Group and class of each row
[-30.6  10.6   0.2   0.5 -12.6   4.2   4.9 -10.5   1.1  50.7  -2.1 -10.8
 -16.7  34.4   3.4  18.7   8.8   0.9   2.9   5.6  -9.1   8.8 -11.8   0.8
 -12.8   9.0  -5.5   2.4 -14.1   0.9 -46.8  -4.6   2.6  13.5   5.0  -6.3]
Q848.K
[-55.2   4.5  -4.8  -1.7  -6.4   3.0  -0.6   0.5   8.8  37.1 -13.4   4.2
  -9.7  23.4   1.3  19.0  22.4 -19.8   6.1  -9.1  -6.8  10.9  -5.3  -9.2
  10.0 -20.9  -0.1  -3.3 -13.4  -4.9 -12.6  16.9 -18.9  14.6  20.3   6.3]
Q307.J
[-22.1   7.2  -2.7   6.9  -4.7   0.7  -2.0 -12.9  -1.8  17.3  -5.6  -1.9
  -2.9  15.7  -7.9  16.6   9.5 -10.9  15.0   4.8 -12.4   6.9  -3.8  -7.2
  -1.5  -6.1  -1.8  -5.8  -6.8   3.5 -24.3   2.9 -12.6  -6.7  25.3   2.4]
Q307.A
[-38.5  -2.0  -3.6   9.6  -6.3   3.9   5.1 -15.8   6.5  64.9  -1.8   0.6
 -28.3  27.2   0.1  18.9   8.5 -11.5  -5.7   8.1 -14.1  -2.7 -11.9   7.7
  -6.2  -6.4  -0.9   9.2 -15.8   8.3 -18.1  -1.4  -8.5   8.7  13.3  -8.4]
Q848.K
[-30.9   0.0  -8.0  -1.8   2.2   4.5   5.2  -6.8   3.4  56.8  -3.7  -6.0
 -16.5  24.7   3.6  25.5   9.6  -5.1   2.4   3.9  -9.7   5.7  -9.7   3.8
  -2.6   1.6  -6.4  -2.4  -1.6   0.5 -38.8   3.0  18.2   7.7   6.9   4.9]
Q848.T
[-35.8   3.7  -1.1   3.6 -18.4  -1.5  -4.3  -6.7   9.8  61.0  -6.9   2.7
 -22.8  12.6  -0.4  12.9   9.4 -18.8  -4.8   9.7  -6.4  -6.5  -4.0   4.1
  -3.0  -3.0  -1.9   0.7 -12.6 -12.7 -14.2   0.1   7.7  13.2  11.7   3.9]
Q848.K
[-33.3   5.6  -1.7   8.8 -13.8   3.0  -4.9  -7.8   1.5  58.7  -3.1  -3.2
 -16.4  22.1   8.6  15.3  12.2 -11.5   4.9   4.5  -4.0   8.9 -16.3  11.8
 -15.6   8.9  -2.4  -2.4 -14.5   6.5 -44.9  -3.5   9.9   6.5  13.8  -7.3]
Q848.T
[-47.8  11.4   0.2   6.0 -21.6  -1.1  -0.3   2.7   7.4  38.1   0.1   0.5
 -17.9  11.3  -6.3   7.4  15.2  -3.2  -2.6   5.0  -8.5   1.3  -6.9  16.2
  -9.3   5.4  -7.2  -2.5 -18.2  -2.1 -10.6  -1.0   3.2  16.2  15.3  -9.1]
Q848.K
[-35.2   3.9  -7.5   3.6  -6.0  -1.8   7.0 -16.0   6.9  58.5  -2.0  -0.1
 -16.4  21.8  -0.7  19.9  11.0  -9.8   3.1  12.6 -10.9   5.1  -8.0   5.6
 -10.8   5.9  25.0  -2.0 -10.3  -6.7 -40.5  -3.2   7.3  15.5   5.6  -6.8]
Q848.K
[-33.1   9.0  -8.9   1.1  -3.1  17.9  12.9  -4.1   9.9  55.8  -9.6 -10.0
 -15.8  16.6  -2.8  30.6   2.5 -17.0 -15.4  -6.5  -8.0   1.9 -11.5   9.3
  -5.9  -7.0  -6.7  -6.9  -7.2  -3.7 -21.2  -2.0   1.0   7.2  21.5  -8.2]
Q848.T
[-19.9  11.5   1.0  -9.5  -0.6   1.4  10.9  10.6   2.0  37.8  -8.6  -6.1
  -0.6  12.0  -2.2  30.4  15.8   3.1   1.0   0.1   9.1   6.1  -3.6   0.2
   3.9  -9.6  -8.9  -7.2  -5.2  -1.3 -42.4   2.4  -0.6  -1.8  -9.1  11.8]
Q501.L
[-34.4  15.0 -17.4  -5.9   5.8   6.7  13.0  -7.9   0.0  19.3  -2.4  -5.6
  -7.8  13.0  -5.1  34.4  13.8   2.6  -1.6   5.8   2.5   8.3  -9.3   0.1
   9.2  16.3  -1.8 -14.0  -4.0  11.5 -25.5   6.0  -9.6   1.5  -2.3   6.7]
Q501.F
[-16.7  18.9  -8.4   4.9  -7.4   0.3  18.1 -10.1 -12.8  29.2   0.7  -5.2
   3.5  12.8  -0.9  33.5  15.2  -6.6 -10.2   2.8 -10.8   8.7  -5.5  -1.2
  19.4  23.3 -11.1 -21.3 -15.3   2.1 -39.8  11.9  -2.4  -1.5   8.0  12.8]
Q501.W
[-36.4   3.3  -8.2   1.3  -4.3  -1.8   3.3  -7.2  -3.4  24.5  -7.8  -1.0
  -4.5  16.0  -5.1  10.6  11.1  -9.7   2.6  -1.7  -6.8  -3.6  -8.2  -4.5
  -2.1  -8.1  -5.7  -3.1 -14.1  -1.9  -6.8   7.7  -9.4   2.7  22.1   3.0]
Q307.J
